[162 103  84 145  75  77]  tinu
[103 124 138 119 134 129]  pirim
[135  78 133 102  88 102]  Zevoz
where: [134] | pirim, 5
both tinu pirim:  | [103]

[130 120 164 120] -> supid
[134  90 129 184] -> bapub
[129 104 120 170] -> Nifov
[129 104 108 184] -> fet
[130 120 100 120] -> dab
[134 151 113  91] -> Gaz
find: [129 104 108 184] | fet
both supid Nifov:  | [120]
both Nifov bapub:  | [129]
where: [90] | bapub, 2

[130 131 127 130 119 119 135 126 112 117 103 111 113 107]  govav
[109 104 143 113 133 155 143 124  93 114 130  86 135 115]  dalil
[130 131 127 130 119 119 135 126 112 138 124 132 137 121]  ranul
where: [114] | dalil, 10
find: [130 131 127 130 119 119 135 126 112 138 124 132 137 121] | ranul

[119 131 117 130 131 127  99 104 146 127 122 119 140 110 119 140 125 120
  98 128 123 132 118 118 117 144 145 123 108 134  89 115 115 143 124 146
 130 124  93 116 112 113 113  96 146 128 151 129 142 138 121 112 117 134
 109 137 137 151 126 126 120 136 149 116]  Sova
[119 131 117 130 131 127  99 104 146 127 122 119 140 110 129 140 125 120
  98 128 123 132 118 118 117 144 145 123 108 134  89 115 132 143 124 146
 130 124  93 133 112 117 113  96 146 160 151 129 142 138 121 112 117 134
 109 137 137 151 126 126 120 136 149 116]  niti
[141 160 111 109 124 123 113  98 139 125 144 146 134 134 130 143 149 136
 114 123 121 123 116 150 108 167 146 120 127 164 112 130 132 146 113 134
 144 153  85 138 111 120 131 123 143 163 148 149 137 150 114 147 118 128
 132 134 134 147 126 118 114 135 116 153]  kotur
[140 152  99 114 116 128 108 105 125 118 141 140 120 129 127 135 142 130
 104 118 118 117 107 144 110 165 132 108 117 160 110 125 128 160 102 134
 145 146  74 135  96 112 128 117 134 158 135 143 132 148 102 135 107 116
 119 120 122 139 116 100 104 137 109 143]  soni
[140 152  99 114 116 128 108 105 125 118 141 140 120 129 127 135 142 130
 104 118 118 117 107 144 110 165 132 108 117 160 110 125 128 160 102 134
 145 146  74 135 133 112 128 117 134 158 135 143 132 148 102  86 107 116
 119 120 112 139 116 110 104 137 109 143]  kir
where: [85] | kotur, 39
find: [140 152  99 114 116 128 108 105 125 118 141 140 120 129 127 135 142 130
 104 118 118 117 107 144 110 165 132 108 117 160 110 125 128 160 102 134
 145 146  74 135 133 112 128 117 134 158 135 143 132 148 102  86 107 116
 119 120 112 139 116 110 104 137 109 143] | kir
find: [119 131 117 130 131 127  99 104 146 127 122 119 140 110 119 140 125 120
  98 128 123 132 118 118 117 144 145 123 108 134  89 115 115 143 124 146
 130 124  93 116 112 113 113  96 146 128 151 129 142 138 121 112 117 134
 109 137 137 151 126 126 120 136 149 116] | Sova

[128 128 161 101]  Mir
[164 107 148 129]  zoges
[178 132 108 102]  bav
[129 127 133 109]  mov
where: [109] | mov, 4
where: [108] | bav, 3
both zoges mov:  | [129]
where: [133] | mov, 3
where: [178] | bav, 1

[144 140 128 126 141 159 129 111] = lov
[178 106 114 118 131 128 132 140] = biv
[133 155 162 101 156 128 137 111] = nade
[133 155 162 101 138 129 137 132] = dep
[144 140 135 126 134 135 129 133] = Veduz
find: [178 106 114 118 131 128 132 140] | biv
where: [134] | Veduz, 5
both biv Veduz:  | [140]
find: [144 140 128 126 141 159 129 111] | lov

[128 131 136 126 115 137 125 138 131 132 139 127 129 129 130 134 134 122
 123 126 129 124 115 123 131 133 136 121 134 126 120 124 129 141 120 134
 124 122 131 128 128] -> kuv
[126 142 153 125  95 141 108 176 129 129 163 104 127 138 142 141 151 108
 113 124 135 115 102 126 147 141 166 110 150 117 113 119 118 158 100 144
 125 113 141 101 117] -> ziriz
[128 125 124 127 128 133 136 117 132 133 127 141 130 123 120 130 124 130
 130 127 127 129 124 122 120 127 120 128 126 131 125 127 136 129 132 127
 123 130 126 131 134] -> Nik
[128 123 121 131 128 128 130 129 120 130 125 134 126 124 130 127 126 130
 126 130 132 127 124 127 133 125 126 132 130 133 129 128 128 126 136 131
 127 127 116 124 130] -> baboz
[125 141 151 125  97 140 110 172 130 130 125 106 126 137 140 140 150 110
 113 126 134 116 104 125 145 140 165 110 149 118 114 119 119 157 102 142
 125 114 140 102 116] -> romaz
[128 130 134 127 118 136 127 137 132 133 138 128 128 129 127 133 132 122
 122 127 128 124 118 122 129 132 136 121 134 127 122 123 130 140 121 133
 123 123 131 121 128] -> pek
[128 126 126 128 126 135 133 121 130 132 128 139 128 125 122 130 125 128
 130 127 126 128 122 122 122 127 123 127 128 133 126 132 136 131 129 128
 122 128 126 128 134] -> bubi
[127 132 136 126 113 136 125 141 132 130 141 125 127 130 129 135 134 121
 122 127 130 122 115 122 131 134 138 120 135 127 121 122 129 141 119 135
 124 123 133 118 126] -> zuba
[144 128 109 137 125 110 135 127 119 130 136 128 127 135 125 130 112 138
 111 130 130 120 111 132 135 110 134 134 127 132 131 132 132 116 128 133
 122 115 121 144 130] -> Zuz
[123 121 125 129 130 136 125 130 120 129 121 139 123 121 131 124 133 129
 133 130 133 130 129 124 131 133 121 129 132 134 128 126 129 132 127 131
 128 132 115 114 128] -> dere
[144 129 108 138 125 111 124 128 118 130 136 128 127 136 123 131 110 138
 111 129 129 119 110 133 136 108 135 134 127 131 130 133 131 115 128 133
 122 113 121 147 130] -> riref
find: [128 123 121 131 128 128 130 129 120 130 125 134 126 124 130 127 126 130
 126 130 132 127 124 127 133 125 126 132 130 133 129 128 128 126 136 131
 127 127 116 124 130] | baboz
find: [144 129 108 138 125 111 124 128 118 130 136 128 127 136 123 131 110 138
 111 129 129 119 110 133 136 108 135 134 127 131 130 133 131 115 128 133
 122 113 121 147 130] | riref
find: [128 130 134 127 118 136 127 137 132 133 138 128 128 129 127 133 132 122
 122 127 128 124 118 122 129 132 136 121 134 127 122 123 130 140 121 133
 123 123 131 121 128] | pek
find: [127 132 136 126 113 136 125 141 132 130 141 125 127 130 129 135 134 121
 122 127 130 122 115 122 131 134 138 120 135 127 121 122 129 141 119 135
 124 123 133 118 126] | zuba

[122 134 124 147 121 115 130 124 117 118 129 134 121 134 125 127 111 133
 134 130 130 121] = baleb
[132 141 136 111 120 142 114 119 122 128 128 119 124 121 126 115 117 106
 164 107 126 116] = zif
[129 132 120 133 116 108 116 118 122 154 126 128 118 136 125 132 113 157
 128 150 120 109] = pesas
[131 135 138 105 133  89 121 115 150 127 134 143 122 133 134 120 132 122
 100 152 132 124] = regi
[131 133 123 127 105 107 123 121 113 133 126 125 126 139 138 130 122 111
 147 133 139 122] = zop
[118 123 140 122 139 130 133 145 127 125 125 126 114 135 114 127 137 144
 110  87 122 144] = Ruri
[132 141 115 111 120 142 114 119 135 128 128 130 124 121 126 115 117 106
 164 107 126 116] = femu
[131 135 138 105 136  89 121 115 150 127 134 143 122 133 134 152 127 139
  77 123 128 124] = seke
find: [132 141 115 111 120 142 114 119 135 128 128 130 124 121 126 115 117 106
 164 107 126 116] | femu
find: [131 135 138 105 136  89 121 115 150 127 134 143 122 133 134 152 127 139
  77 123 128 124] | seke
find: [131 135 138 105 133  89 121 115 150 127 134 143 122 133 134 120 132 122
 100 152 132 124] | regi
find: [129 132 120 133 116 108 116 118 122 154 126 128 118 136 125 132 113 157
 128 150 120 109] | pesas

[135 141 138  85 141 141 136  83  92  83  94 140  78 134 134 138  83 140
 138  83 139 145 136 118  84 143 127  87 137 136 137 135 121 137 116 132
 136 140  84 136 137  93  81  78 136 145 112 135 134 108 142 127 136] = sadal
[130  97 117 118 112  78 118 122 118 119 124  75 120 141 131  90 122  91
  89 121 127 144  96 132 115 142 131 120 131 134  98  98 137 139 126 105
 132  76 115  93  92 120 120 116  91 142 131 131 130 122  74 117 108] = muliv
[121 145 139 115 141 141 135 121 116 117 128 145 120 137 135 117 122 139
 139 121 139 146 135 122 119 144 128 124 119 135 136 140 129 142 119 134
 116 143 120 137 138 113 116 142 137 146 116 115 120 114 143 130 131] = Fofa
[135 141 138  85 141 141 136  83  92  83  94 140  78 143 134 138  83 140
 138  83 139 145 136 118  84 143 127  87 137 136 137 135 121 137 116 132
 136 140  84 136 137  93  81  78 136 145 112 140 134 108 142 127 136] = laf
find: [135 141 138  85 141 141 136  83  92  83  94 140  78 134 134 138  83 140
 138  83 139 145 136 118  84 143 127  87 137 136 137 135 121 137 116 132
 136 140  84 136 137  93  81  78 136 145 112 135 134 108 142 127 136] | sadal
find: [130  97 117 118 112  78 118 122 118 119 124  75 120 141 131  90 122  91
  89 121 127 144  96 132 115 142 131 120 131 134  98  98 137 139 126 105
 132  76 115  93  92 120 120 116  91 142 131 131 130 122  74 117 108] | muliv
find: [121 145 139 115 141 141 135 121 116 117 128 145 120 137 135 117 122 139
 139 121 139 146 135 122 119 144 128 124 119 135 136 140 129 142 119 134
 116 143 120 137 138 113 116 142 137 146 116 115 120 114 143 130 131] | Fofa

[132 112 121 122  97 123 160 148 168  95 154 135 154 142 132 123  98 153
 126 113 113 115 112 110  94  92 126 159 144 158 121 152 122 149 128 157
 151  99 164 144 131 142 115  89 121 128 124 125 147 100 149 129 141 115
  90  99 132  95 170  90]  Mig
[130 115 118 159 144 137 158 152 170  98 147 137 158 141 127 121 106 152
 131 103 109 114 112 115  92  84 130 153 152 152 117 170 122 147 132 153
 150 103 171 148 132 147 123  93 124 127 128 129 145  96  98 131 145 114
  94  98 130 124 174  90]  Famuf
[127 120 115 106 144 167 157 150 165 114 128 139 153 137 100 117 121 148
 145  79 110 110 126 169  99  90 138 132 163 135 110 135 122 123 135 141
 151 124 170 158 129 144 140 107 135 126 124 141 127  93 150 140 145 116
 111 113 126 124 172  98]  kab
[129 115 118 122 145 141 157 153 170  99 145 138 158 141 125 121 107 152
 132 100 109 113 112 116  92  83 131 152 154 151 116 148 122 146 132 152
 150 105 172 149 132 148 125  94 124 126 128 130 144  96 149 131 146 114
  96  98 130 125 175  91]  kunu
where: [175] | kunu, 59
find: [127 120 115 106 144 167 157 150 165 114 128 139 153 137 100 117 121 148
 145  79 110 110 126 169  99  90 138 132 163 135 110 135 122 123 135 141
 151 124 170 158 129 144 140 107 135 126 124 141 127  93 150 140 145 116
 111 113 126 124 172  98] | kab
find: [132 112 121 122  97 123 160 148 168  95 154 135 154 142 132 123  98 153
 126 113 113 115 112 110  94  92 126 159 144 158 121 152 122 149 128 157
 151  99 164 144 131 142 115  89 121 128 124 125 147 100 149 129 141 115
  90  99 132  95 170  90] | Mig
find: [130 115 118 159 144 137 158 152 170  98 147 137 158 141 127 121 106 152
 131 103 109 114 112 115  92  84 130 153 152 152 117 170 122 147 132 153
 150 103 171 148 132 147 123  93 124 127 128 129 145  96  98 131 145 114
  94  98 130 124 174  90] | Famuf

[142 140 106 102 127 133 139 122 132 127 118 152 139 153 126 141 134 147
 126] -> tila
[161 104 107 102 119 139 158 114 123 118 128 155 122 150 121 129 183 140
 132] -> Pumi
[141 160  96 128 162 108  76 139 139 156  93 126 183 152 140 182 122 138
 141] -> Volib
where: [142] | tila, 1
where: [104] | Pumi, 2
find: [141 160  96 128 162 108  76 139 139 156  93 126 183 152 140 182 122 138
 141] | Volib
find: [142 140 106 102 127 133 139 122 132 127 118 152 139 153 126 141 134 147
 126] | tila
find: [161 104 107 102 119 139 158 114 123 118 128 155 122 150 121 129 183 140
 132] | Pumi

